zev_gume: -0.33	-0.36	0.01	0.49	-0.44	-2.96	-1.72	-0.42	-2.35	0.17	-0.89	-0.68	2.91	-0.98	0.21	-1.95	4.67	0.13	-0.56	0.09	1.96	1.41	-1.22	1.74	-1.07	-2.34	0.74	-0.75	-0.10	-2.72	-0.12	-0.52	1.89	-2.81	-0.29	0.01	0.80	2.90	2.97	0.76	1.45	0.04	-3.07	1.47	1.89	-0.05
finu_pulom: -1.32	-4.36	1.70	-1.61	-1.72	-0.34	-2.20	-2.13	-1.91	1.01	-1.92	1.22	1.19	-1.67	-0.54	-0.96	-0.29	-0.86	-0.89	0.11	-1.05	-0.43	-0.49	0.15	4.61	1.70	2.45	0.23	0.72	-2.54	1.45	-0.61	-0.61	1.62	1.98	0.91	0.80	-0.47	-1.38	1.16	0.83	0.98	-2.39	-1.04	-0.68	0.11
-0.20	-0.16	-0.03	-1.05	0.36	2.23	-1.81	1.36	-0.19	-2.10	3.56	0.12	0.49	-0.82	-1.45	2.49	-2.21	0.29	-1.04	-0.32	1.02	-0.67	-1.58	-0.80	-1.25	1.27	-1.94	-0.87	-1.32	2.50	1.86	-0.05	0.45	1.59	0.17	-1.22	-0.97	-1.31	0.48	-2.43	-2.18	-1.90	-0.86	0.72	2.00	-1.58 -> finu_pulom
fug_zib: -0.73	0.94	2.17	1.58	1.62	-1.24	0.93	-2.21	1.70	-1.65	-3.54	-0.95	-0.97	-1.14	-1.64	-0.59	0.01	0.71	1.07	2.41	-0.28	-0.09	2.12	-0.04	-3.20	1.33	-0.02	-1.09	0.09	0.78	-0.29	-3.12	-0.54	-2.59	0.62	1.07	1.94	-0.67	-1.80	0.43	-2.48	3.32	-1.34	1.14	-0.70	-1.64
fug_zib: -1.24	1.01	-1.62	-0.29	0.88	-2.54	2.32	0.20	1.63	0.21	1.55	0.17	0.70	-0.70	-0.20	1.75	-0.48	2.37	0.75	-0.48	-1.13	-0.72	-0.68	0.85	-0.15	0.36	-2.05	0.49	0.11	0.09	2.93	-1.70	-0.35	0.52	-2.02	0.80	-0.01	0.50	-1.41	-0.21	0.33	1.13	1.23	1.92	0.00	-2.01
vof_busip: 1.82	1.01	-0.28	0.94	1.32	0.64	-1.10	1.43	-1.38	-0.07	-2.81	-1.05	-0.41	1.68	1.84	1.72	-2.88	-0.46	0.12	0.09	-1.10	1.07	-1.34	-1.64	1.24	-0.58	-0.70	-3.69	0.17	0.21	0.45	1.51	-0.71	0.32	1.78	-1.46	0.32	0.08	3.29	1.90	1.36	0.61	-0.47	-2.32	1.83	1.03
kip_tud: -1.33	4.06	-0.45	1.40	-0.34	-0.26	0.95	0.49	-2.84	-0.94	0.52	-0.07	0.05	1.21	0.78	-1.16	-0.97	0.05	-1.56	-1.65	1.77	0.17	0.36	-0.67	-4.42	1.39	-1.99	-2.05	-2.83	1.57	-0.11	0.09	4.00	4.15	-3.88	-0.48	3.18	-1.72	-1.84	3.18	-2.03	-1.57	0.38	-2.42	0.22	0.16
0.04	0.51	-0.51	-0.18	0.32	0.56	0.15	-0.14	0.36	-0.13	-0.09	0.19	0.03	-0.27	0.19	-0.55	-0.24	0.23	0.02	0.32	-0.32	-0.80	0.31	0.45	-0.30	-0.19	0.28	-0.39	0.25	0.31	0.09	0.06	0.68	-0.31	-0.21	-0.18	-0.21	0.51	0.58	-0.45	-0.20	0.30	-0.10	-0.05	-0.22	0.01 -> kip_tud
1.09	-3.61	1.39	-0.64	-1.22	-0.53	-0.86	0.68	0.89	-0.01	0.29	0.34	0.97	-1.22	-0.44	2.67	1.84	-0.17	0.52	0.00	-1.34	2.08	-0.54	-1.10	3.99	-0.99	0.38	1.84	0.02	-1.91	0.63	-0.21	-4.94	-2.99	2.50	0.91	-0.85	0.48	-0.42	-1.22	2.15	0.15	0.23	2.12	0.72	-0.14 -> kip_tud
-1.44	-0.75	3.22	2.09	0.50	0.85	-1.05	-4.14	0.75	-2.77	-5.77	-1.74	-2.73	-1.32	-2.96	-2.40	1.00	-1.93	2.13	2.88	-0.54	1.73	2.29	-1.55	-2.73	0.17	2.89	-1.62	-0.46	0.75	-4.24	0.42	-1.05	-4.76	2.73	0.22	0.90	0.30	-0.61	-0.16	-3.25	2.54	-3.53	-0.30	-1.23	0.01 -> fug_zib
mavut_saled: -1.06	2.78	0.93	-0.48	0.08	0.04	1.03	-0.21	-0.33	0.45	-2.31	1.83	0.46	-2.16	0.51	0.24	1.58	0.39	1.17	-2.48	1.22	-0.31	-1.91	1.71	-0.78	-0.89	-0.94	0.21	0.30	-2.46	0.00	-0.97	-0.32	1.02	0.70	-0.93	2.65	-1.24	1.25	0.57	1.07	-1.86	1.80	1.67	-1.02	-0.87
finu_pulom: 0.72	2.97	-1.90	0.92	0.48	0.77	-0.33	0.34	0.54	-0.10	1.09	1.38	2.09	-2.02	1.08	-0.18	0.91	-0.55	-0.22	0.20	-1.88	-0.48	0.42	-0.05	2.10	-1.32	1.35	-0.96	3.64	-0.45	-0.41	2.42	0.23	-1.20	-0.33	1.36	-0.31	1.87	-1.18	0.10	0.62	0.67	-1.54	2.36	-0.32	-0.53
latud_dev: -0.55	-1.71	0.87	3.34	-3.33	1.37	-0.50	0.69	2.90	-7.84	2.27	-1.20	0.23	-2.07	-1.93	2.63	-0.52	0.59	2.87	0.05	-0.23	-4.28	2.41	0.76	1.08	-1.62	-1.92	-2.46	0.76	0.79	-1.92	-1.69	1.21	3.03	1.32	-1.53	-1.47	-1.03	-2.85	1.46	2.90	2.49	0.08	2.34	-2.36	-2.46
fub_mupop: -1.01	-0.73	-0.65	-2.62	0.64	-1.29	0.88	-4.59	-3.66	-1.33	0.35	0.94	0.29	-0.40	3.61	2.62	-4.01	0.77	-2.16	-2.94	2.43	-4.01	-1.77	-0.59	-0.15	-2.86	-0.11	-1.55	2.66	-2.06	2.18	0.87	0.71	2.27	-2.92	-1.66	3.09	-1.71	-0.41	-1.05	-0.40	1.68	-0.83	4.22	-1.26	-0.67
vof_busip: -0.66	3.02	0.16	-0.84	-0.69	-3.07	0.47	3.21	-0.29	0.78	0.50	-0.54	0.09	4.21	-0.69	2.53	0.20	-0.13	0.17	0.08	-1.08	1.95	-0.59	-2.14	1.16	-0.20	2.12	-0.30	1.00	0.18	0.28	-0.61	0.51	2.01	1.92	-0.30	1.01	0.44	2.03	-0.49	3.90	-0.38	-0.31	0.13	2.27	0.90
1.40	4.11	2.62	1.88	-1.67	3.19	0.61	1.09	0.84	-2.17	-1.95	0.32	-1.69	5.79	-0.24	-3.34	-4.90	3.41	1.44	-0.05	-4.75	-3.27	-5.65	-0.38	0.30	-0.63	-1.00	-1.75	-3.28	-1.44	0.66	-0.89	-3.60	1.03	-1.35	2.79	-1.30	2.65	-0.01	0.48	-6.57	2.80	-2.05	3.16	-0.28	-2.86 -> zev_gume
-2.26	-2.80	-0.03	1.89	-0.81	0.19	-2.40	-0.09	-1.88	-1.81	0.27	3.68	3.78	-3.64	-1.35	-0.19	0.07	-2.10	2.09	1.24	-2.41	-1.51	-1.47	0.85	2.55	2.87	4.68	0.46	1.22	-1.22	-0.09	1.69	-1.45	1.75	-0.16	1.56	-0.73	1.48	-2.03	1.63	2.06	-0.54	-0.97	0.56	0.64	-3.16 -> finu_pulom
mavut_saled: -2.83	3.51	0.80	1.19	0.78	-0.78	0.84	0.18	-1.08	-0.64	-2.25	0.84	0.49	0.62	0.60	-1.85	-1.54	-0.04	-0.53	-1.35	1.55	-1.50	-1.87	1.09	-0.94	0.33	-2.61	1.64	0.38	-0.40	-1.03	-0.17	-2.01	1.23	-2.51	0.56	2.01	-0.21	2.49	1.03	1.14	-0.42	0.92	-0.18	0.15	1.24
0.59	1.50	1.99	0.35	0.90	-1.21	0.49	0.45	-0.21	3.75	-1.03	-0.99	-1.75	0.66	-0.18	-1.14	0.45	-1.77	-1.48	-0.81	-0.57	2.64	-1.14	-1.11	0.56	-0.52	-0.43	2.14	0.08	-2.07	-1.74	-1.32	-1.77	0.98	-1.17	2.20	1.45	0.39	0.85	0.27	-0.11	-2.17	-0.54	0.07	-0.86	0.16 -> latud_dev
-0.98	0.98	0.46	-3.19	-0.98	-1.12	-0.28	-2.49	-1.68	0.77	-1.22	1.12	-1.42	-0.49	2.34	1.85	-3.70	0.94	-3.53	0.97	-0.74	-0.37	1.79	1.37	-1.29	-1.11	0.17	-0.72	-0.55	0.72	1.01	1.55	-0.03	-0.57	1.11	0.05	1.14	-1.37	-0.70	-0.74	1.12	-1.52	0.06	1.69	-1.13	1.37 -> fub_mupop
fub_mupop: -1.05	-1.46	-1.28	-1.11	1.32	-0.10	0.57	-4.12	-2.86	-2.19	0.47	0.44	1.81	0.69	3.57	2.71	-2.14	-0.26	0.37	-4.46	3.63	-3.69	-3.63	-1.60	1.79	-2.63	-1.15	-0.24	3.61	-2.03	2.68	0.34	1.84	3.05	-2.88	-1.53	2.28	-0.70	-0.19	-0.42	-1.88	2.86	-1.18	3.56	-0.53	-1.79
0.59	-0.40	-0.26	-0.50	0.03	0.46	-0.19	-0.14	0.37	0.60	0.00	-0.38	0.24	-0.39	-0.06	0.62	0.56	0.26	0.54	-0.25	-0.39	0.13	0.43	0.42	0.13	-0.07	0.76	-0.21	-0.31	-0.16	-0.09	-0.05	0.16	-0.18	0.54	-0.11	-0.43	-0.34	-0.21	-0.54	0.13	0.06	-0.39	0.51	0.22	-0.19 -> mavut_saled
-0.71	0.27	0.29	0.02	-0.55	-0.19	0.20	0.77	-0.78	-0.66	0.67	-0.23	0.60	-0.17	0.65	0.92	-0.19	0.43	-0.53	-0.85	1.08	1.34	-0.79	-1.47	-0.04	-0.08	-0.75	-0.36	-1.60	-0.90	0.06	-0.53	-1.57	-0.14	-1.09	-0.13	1.52	-0.61	-0.79	0.98	0.20	-0.63	-0.44	-0.60	0.21	0.23 -> kip_tud
mibu_dafo: -1.99	1.00	-0.78	2.79	0.02	-0.17	-2.85	1.52	-3.13	-0.51	2.13	1.38	-0.94	-3.77	3.90	-3.35	1.44	-0.74	0.71	-0.39	-2.84	2.86	0.00	1.08	-0.01	3.08	0.85	-3.63	0.48	0.37	1.88	2.92	1.28	-0.30	-4.54	1.01	-0.29	-0.41	0.08	1.24	0.64	0.14	-2.17	-0.63	-3.83	-1.94
0.88	1.19	3.31	-4.91	1.66	0.26	1.71	-1.28	-0.41	5.15	-2.50	0.44	-1.71	0.31	1.74	-0.63	1.51	-2.49	-0.75	-1.28	2.33	6.19	-1.65	1.72	-1.70	1.74	-0.97	2.93	-3.09	-1.28	0.57	0.08	-3.38	-3.63	0.70	0.40	3.56	0.21	0.31	-1.11	-1.98	0.65	-0.10	-0.05	2.04	1.22 -> latud_dev
-0.45	0.40	-2.14	1.75	1.07	-1.27	0.56	0.25	0.75	-0.10	-0.05	0.02	-0.51	0.55	0.12	-0.21	0.11	1.32	0.21	-0.32	-1.54	-1.39	0.81	-0.79	0.16	-1.31	1.51	-0.80	0.08	-0.25	-0.99	-0.67	1.06	1.15	-1.15	0.87	-1.16	0.20	0.48	-0.01	0.64	-2.25	0.49	-0.55	-0.65	-0.38 -> latud_dev
-0.50	-0.19	0.48	1.48	0.25	0.79	1.29	0.03	-2.35	-0.48	0.99	-0.29	-1.11	-2.14	1.65	-0.81	0.87	0.15	0.83	-0.01	-0.77	1.67	-0.41	-2.15	-0.85	1.83	0.83	-0.63	2.09	1.21	-0.53	2.26	1.16	-1.91	-2.56	0.33	0.86	1.70	-0.91	0.86	0.94	0.92	1.49	2.60	-1.66	-0.73 -> mibu_dafo
1.62	-3.71	-3.42	4.11	5.41	5.57	-3.70	-2.26	-0.22	-2.36	-5.17	-1.83	-0.93	-2.87	5.72	0.43	-4.93	-0.05	1.54	-0.80	-2.36	0.32	-0.87	1.03	0.90	-1.12	-2.93	-6.34	-1.19	0.94	0.00	4.20	-1.88	-3.74	1.48	-1.40	-0.57	1.11	0.65	3.80	-2.69	2.21	-0.97	-4.92	1.57	2.00 -> vof_busip
-1.56	-0.76	-2.27	1.52	-2.04	0.11	-4.22	1.82	-2.58	-2.14	0.64	1.32	2.34	-1.86	-3.85	0.28	1.56	1.01	0.31	0.89	-0.15	-1.68	3.08	-2.79	3.52	1.98	0.03	0.57	3.40	2.46	-0.29	1.10	0.38	-0.69	-0.89	-1.25	-2.73	1.35	-3.23	-0.92	0.89	0.70	0.40	1.78	-1.32	-4.24 -> latud_dev
-0.19	-0.24	-0.01	0.27	0.44	-0.69	1.23	-0.43	-0.16	0.31	-0.07	-0.81	0.10	-0.01	0.02	0.12	1.08	0.61	0.77	-0.42	-0.61	0.95	0.41	0.11	0.33	0.46	0.65	0.28	-0.34	-0.44	-0.69	1.96	-0.63	-0.89	-0.31	1.85	-1.59	-0.07	-0.93	0.61	1.35	0.11	-0.13	-0.32	-1.66	0.67 -> fug_zib
-1.82	-4.30	2.02	-0.27	-1.05	-1.04	-1.02	-0.32	-1.67	-0.48	-2.49	0.41	0.62	-0.87	-1.04	-0.67	0.03	-0.43	1.64	0.54	0.13	0.17	-1.31	0.87	1.27	1.40	2.67	1.14	-0.92	-1.98	0.11	-1.22	-1.44	1.88	0.58	0.36	0.35	-0.30	-0.48	1.81	1.30	1.03	-0.12	-1.57	0.45	-0.58 -> finu_pulom
-0.58	-0.80	1.25	1.42	-1.95	1.25	-1.79	0.07	0.38	-2.65	1.72	-0.97	1.09	-0.53	-2.44	1.10	-1.01	-1.48	-0.16	1.58	-0.18	-0.59	0.57	-0.38	1.19	0.29	-1.98	0.13	1.83	-0.06	-0.52	0.16	0.23	1.80	0.00	-0.64	-0.91	0.42	-1.28	1.33	0.97	1.95	-1.04	1.09	-0.82	-1.24 -> latud_dev
-0.33	0.72	0.83	-0.66	1.63	1.87	-1.22	0.22	-0.80	0.11	-1.75	-0.47	1.14	5.32	-0.13	-0.03	1.40	-1.29	-0.99	-0.09	0.79	1.31	-0.37	-0.39	1.85	2.44	-1.17	1.20	-1.18	2.75	-0.38	0.73	4.00	-2.73	5.08	2.05	-0.54	2.68	1.22	-0.37	-0.52	-1.42	-0.45	-0.02	1.06	0.28 -> fub_mupop
-0.02	-1.51	-1.71	-1.78	2.11	0.24	1.09	-1.11	1.22	0.17	1.89	0.28	-2.19	-1.39	-0.68	2.69	-2.94	-0.55	0.08	-0.10	-0.13	-0.41	2.17	-1.87	0.95	2.58	-0.75	0.62	1.54	4.13	0.23	0.18	0.95	3.00	0.69	0.03	-0.35	-2.80	-2.35	-0.97	0.00	-0.23	1.95	-2.68	-1.72	1.38 -> zev_gume
-0.35	-1.31	1.01	-1.66	-0.88	-0.35	0.14	-0.56	-0.75	0.55	-0.50	-0.81	-1.42	0.89	-0.45	0.30	-0.58	0.31	-1.04	-0.01	0.30	-0.05	0.42	0.16	-0.09	0.54	-1.34	0.32	-1.09	-0.54	0.84	-1.00	-0.17	0.22	0.87	-0.41	0.00	-1.23	-0.15	-0.05	-0.51	-0.04	0.10	-1.11	-0.23	0.90 -> finu_pulom
1.16	0.53	-1.48	-0.59	-1.23	0.24	-1.57	3.03	-0.49	1.67	3.66	2.59	0.45	1.95	1.19	1.42	-0.07	0.27	-2.01	-1.33	0.91	0.08	-1.95	-0.09	1.41	-1.08	-1.81	0.69	0.59	-0.27	1.01	0.81	0.91	2.43	-0.40	-2.65	-1.23	0.31	1.66	-0.87	1.49	-3.51	1.89	-0.24	1.29	1.05 -> fug_zib
